Here is a tiny trained network, its code and every weight. The questions are about switching its units off for an input and a class, where a switched-off unit gives its printed mean instead of its output.

import numpy as np


def w(rows, s, z=0):
    codes = np.array(rows[::2]) - 128.0
    scale = np.full(codes.shape[1], s)
    scale[-1] = z or s
    return codes * scale


def norm(h):
    return h / np.sqrt((h * h).mean(-1, keepdims=True) + 1e-5)


def f(y):
    return np.maximum(y, 0)


def log_softmax(a):
    a = a - a.max(-1, keepdims=True)
    return a - np.log(np.exp(a).sum(-1, keepdims=True))


def net(x, mask):
    res = np.array(x, float).reshape(1, 8) / 4 @ E
    u = 0
    for l in range(2):
        y = f(norm(res) @ A[l][:, :-1].T + A[l][:, -1])
        res = res + np.where(mask[u : u + 9], y, B[l][:, -1]) @ B[l][:, :-1]
        u += 9
    return log_softmax(norm(res)[-1] @ U[:, :-1].T + U[:, -1])


A, B = {}, {}
E = w([
[123,133,135,125,129,122,126,128,129,128,135,125],'x0',
[135,129,129,121,134,115,132,124,128,126,129,129],'x1',
[130,129,130,128,133,124,130,126,126,130,131,127],'x2',
[127,130,131,126,121,126,125,124,119,138,127,134],'x3',
[134,108,103,113,250,221,195,75,181,250,158,182],'x4',
[141,182,72,90,113,195,181,143,48,83,221,155],'x5',
[125,123,124,129,133,123,129,133,131,124,127,131],'x6',
[213,11,245,149,110,185,204,199,83,120,103,151],'x7',
],0.021)
A[0] = w([
[140,179,73,109,146,181,159,141,91,122,160,144,47],'0.n1',
[167,91,145,103,245,181,211,99,180,202,161,156,51],'0.n2',
[75,220,68,108,81,15,33,112,122,35,138,101,205],'0.n3',
[189,48,230,95,133,160,206,162,122,162,156,194,38],'0.n4',
[60,169,37,94,220,164,139,41,193,240,165,142,133],'0.n5',
[155,89,164,85,123,124,139,119,152,118,118,136,3],'0.n6',
[156,197,67,103,113,197,184,145,21,67,242,159,136],'0.n7',
[168,68,212,124,88,110,148,183,66,54,113,119,132],'0.n8',
[142,52,221,114,59,113,151,171,66,69,127,116,117],'0.n9',
],0.011)
B[0] = w([
[125,94,132,140,46,111,135,66,149,154,203,111,155],'0.n1',
[57,99,83,128,151,173,130,80,88,175,103,99,205],'0.n2',
[56,88,99,112,125,209,156,103,77,194,69,67,252],'0.n3',
[88,88,93,152,127,200,130,82,90,122,82,56,197],'0.n4',
[208,193,109,154,161,78,85,172,164,115,108,189,228],'0.n5',
[124,123,132,152,146,133,109,121,143,114,160,145,130],'0.n6',
[132,167,113,4,175,169,212,176,98,20,139,158,230],'0.n7',
[160,114,182,164,91,75,113,133,137,107,176,142,216],'0.n8',
[187,139,156,151,147,79,137,118,151,94,132,151,212],'0.n9',
],0.015,0.02)
A[1] = w([
[171,214,88,109,195,41,88,167,230,120,172,192,115],'1.n1',
[167,23,173,174,157,202,181,168,144,164,126,169,163],'1.n2',
[190,110,207,138,112,26,125,138,154,24,183,128,100],'1.n3',
[113,72,163,241,122,51,33,91,178,236,63,93,177],'1.n4',
[108,171,67,126,141,166,144,122,127,172,214,147,11],'1.n5',
[3,148,93,56,81,86,103,138,122,138,97,79,76],'1.n6',
[109,154,127,119,124,99,97,196,105,65,71,76,71],'1.n7',
[81,188,59,108,157,126,129,59,178,187,185,138,49],'1.n8',
[129,137,86,185,107,92,88,103,115,57,102,97,155],'1.n9',
],0.016,0.011)
B[1] = w([
[206,197,114,124,94,50,131,88,195,91,164,201,190],'1.n1',
[66,147,75,82,149,141,152,104,93,139,142,81,200],'1.n2',
[145,141,205,113,41,102,111,233,116,127,105,180,201],'1.n3',
[133,95,157,234,172,106,2,125,178,202,115,104,252],'1.n4',
[98,101,135,108,80,103,148,103,130,85,149,72,147],'1.n5',
[120,91,83,124,179,179,165,93,111,129,154,110,179],'1.n6',
[101,147,127,92,156,164,183,107,101,101,114,134,154],'1.n7',
[128,114,170,111,88,112,171,170,100,96,156,128,170],'1.n8',
[140,148,165,115,131,124,138,149,154,131,168,136,164],'1.n9',
],0.025,0.022)
U = w([
[23,12,87,211,233,203,51,36,126,241,45,24,231],'0',
[33,105,21,37,180,251,238,75,19,85,139,72,236],'1',
[134,71,232,222,47,31,15,224,150,184,111,136,106],'2',
[174,142,215,42,50,126,214,244,50,30,83,232,19],'3',
[219,193,101,230,204,32,17,62,225,185,128,202,1],'4',
[178,211,23,37,49,52,222,61,175,35,209,211,43],'5',
],0.024,0.008)

Each question gives the input, the list of numbers given to net, and the class t.
The units are the neurons (one row each of A and B). Each row of codes is followed by its name. A weight is (code - 128) times the scale printed after its matrix; where a second scale follows, it is the last column's (A, B and U).
mask holds one flag per neuron, layer by layer. A switched-off neuron (its flag False) gives its mean, the last column of its row in B, instead of its output. The means were averaged over made-up inputs and are rounded, as every weight is.
A unit's drop is (log p(t) with every unit on - log p(t) with that unit switched off) / (log p(t) with every unit on - log p(t) with every unit switched off).
The circuit of an input: a set's keep is (log p(t) with only the set's units on - log p(t) with every unit switched off) / (log p(t) with every unit on - log p(t) with every unit switched off). Starting from the 12 units with the biggest drops (on a tie, the unit counted first), units are removed one at a time, each time the one whose removal leaves the highest keep (on an exact tie, the one counted first), for as long as the keep stays at least 0.8.
circuit, biggest first: the units of the circuit, biggest drop first
most important unit: the unit with the biggest drop
k most important neurons: the k neurons with the biggest drops, biggest first
top k neurons in layer l: the k neurons of layer l with the biggest drops, biggest first
drop of u: that unit's drop, to one decimal
input [8,-1,4,3,-7,1,-7,-2], class 1: circuit, biggest first => 0.n3; 1.n4
input [-2,-4,5,1,6,1,4,-2], class 5: 2 most important neurons => 0.n5; 1.n4
input [-4,-4,3,5,-2,-2,7,-8], class 0: circuit, biggest first => 0.n3
input [6,7,-5,-8,-2,-2,0,-8], class 0: 2 most important neurons => 0.n3; 0.n7
input [4,-6,2,7,0,7,3,1], class 3: 4 most important neurons => 0.n3; 0.n2; 1.n2; 1.n1
input [-7,-2,-1,3,6,-2,-2,-4], class 4: 2 most important neurons => 0.n7; 0.n5
input [-3,7,2,5,0,5,7,-1], class 1: 3 most important neurons => 1.n1; 1.n3; 0.n9
input [-5,-3,-6,3,1,-1,5,4], class 0: top 2 neurons in layer 0 => 0.n7; 0.n4
input [2,4,-1,8,0,1,-2,-6], class 1: 2 most important neurons => 0.n3; 1.n4
input [7,-8,1,-8,8,-3,-4,-4], class 4: 2 most important neurons => 0.n5; 0.n7
input [-6,5,-3,7,-2,-3,-7,0], class 0: 2 most important neurons => 0.n7; 0.n3
input [3,3,-2,6,7,-4,1,-1], class 4: 3 most important neurons => 0.n5; 0.n7; 0.n3
input [7,8,-5,-6,1,5,-3,3], class 1: top 2 neurons in layer 0 => 0.n4; 0.n5
input [6,3,-2,-5,-8,2,-1,7], class 3: circuit, biggest first => 1.n4
input [-3,-4,-7,-1,-8,5,0,0], class 1: 2 most important neurons => 0.n3; 0.n5
input [-3,4,-6,-3,-2,-8,7,-4], class 0: drop of 1.n3 => 0.0
input [5,7,7,-5,4,7,-1,-8], class 5: drop of 0.n5 => 2.6
input [3,1,-1,-2,8,3,-8,-3], class 5: drop of 0.n5 => 0.4
input [-8,-7,-4,-5,8,2,6,-5], class 5: drop of 1.n4 => 0.1
input [7,-7,1,0,4,3,-4,-5], class 5: most important unit => 0.n5
input [3,-1,-5,-1,8,-4,3,-4], class 4: 2 most important neurons => 0.n5; 0.n7
